Below are the code and all the weights of a small trained network. Each question names an input and a class and asks about switching units off, where a switched-off unit gives its printed mean instead of its output.

import numpy as np


def w(rows, s, z=0):
    codes = np.array(rows[::2]) - 128.0
    scale = np.full(codes.shape[1], s)
    scale[-1] = z or s
    return codes * scale


def f(y):
    return y / 2 * (1 + np.tanh(0.7978845608 * (y + 0.044715 * y**3)))


def log_softmax(a):
    a = a - a.max(-1, keepdims=True)
    return a - np.log(np.exp(a).sum(-1, keepdims=True))


def net(x, mask):
    res = np.array(x, float).reshape(1, 4) / 4 @ E
    y = f(res @ A[0][:, :-1].T + A[0][:, -1])
    res = res + np.where(mask, y, B[0][:, -1]) @ B[0][:, :-1]
    return log_softmax(res[-1] @ U[:, :-1].T + U[:, -1])


A, B = {}, {}
E = w([
[142,48,89],'x0',
[239,248,50],'x1',
[2,194,166],'x2',
[177,145,228],'x3',
],0.005)
A[0] = w([
[220,111,186,174],'n1',
[108,160,179,96],'n2',
[140,115,122,131],'n3',
[114,43,213,174],'n4',
[128,137,83,190],'n5',
[79,255,129,178],'n6',
[24,114,71,243],'n7',
[228,117,12,80],'n8',
[119,137,50,253],'n9',
[42,49,124,79],'n10',
],0.016,0.0039)
B[0] = w([
[173,135,196,183],'n1',
[99,165,141,156],'n2',
[139,109,138,131],'n3',
[71,63,206,238],'n4',
[156,130,97,162],'n5',
[97,254,132,239],'n6',
[85,112,26,254],'n7',
[228,106,117,221],'n8',
[176,124,68,203],'n9',
[62,61,102,225],'n10',
],0.04,0.0084)
U = w([
[77,73,115,135],'0',
[140,169,121,254],'1',
[145,92,233,116],'2',
[254,133,130,112],'3',
[116,213,172,56],'4',
[132,183,104,87],'5',
],0.008,0.0085)

Each question gives the input, the list of numbers given to net, and the class t.
The units are the neurons (one row each of A and B). Each row of codes is followed by its name. A weight is (code - 128) times the scale printed after its matrix; where a second scale follows, it is the last column's (A, B and U).
mask holds one flag per neuron, in row order. A switched-off neuron (its flag False) gives its mean, the last column of its row in B, instead of its output. The means were averaged over made-up inputs and are rounded, as every weight is.
A unit's drop is (log p(t) with every unit on - log p(t) with that unit switched off) / (log p(t) with every unit on - log p(t) with every unit switched off).
The circuit of an input: a set's keep is (log p(t) with only the set's units on - log p(t) with every unit switched off) / (log p(t) with every unit on - log p(t) with every unit switched off). Starting from all 10 units, units are removed one at a time, each time the one whose removal leaves the highest keep (on an exact tie, the one counted first), for as long as the keep stays at least 0.8.
circuit, biggest first: the units of the circuit, biggest drop first
top k neurons: the k neurons with the biggest drops, biggest first
drop of u: that unit's drop, to one decimal
input [-8,-3,3,-4], class 5: top 2 neurons => [n6 n7]
input [2,1,8,3], class 4: circuit, biggest first => [n6]
input [1,-2,-6,1], class 2: top 2 neurons => [n7 n9]
input [6,-3,-6,0], class 2: top 2 neurons => [n4 n7]
input [2,1,0,-6], class 3: top 2 neurons => [n4 n6]
input [-5,-2,1,-7], class 5: top 3 neurons => [n4 n6 n9]
input [1,3,8,-8], class 5: top 2 neurons => [n6 n7]
input [2,-1,0,4], class 2: top 2 neurons => [n7 n6]
input [-2,-3,-1,1], class 2: top 3 neurons => [n7 n10 n9]
input [3,3,4,-5], class 5: top 2 neurons => [n4 n7]
input [-5,0,0,-7], class 5: drop of n7 => 0.1
input [-8,2,5,-8], class 5: drop of n9 => 0.1
input [-2,6,7,6], class 4: drop of n5 => 0.0
input [-6,8,-4,7], class 3: circuit, biggest first => [n8]
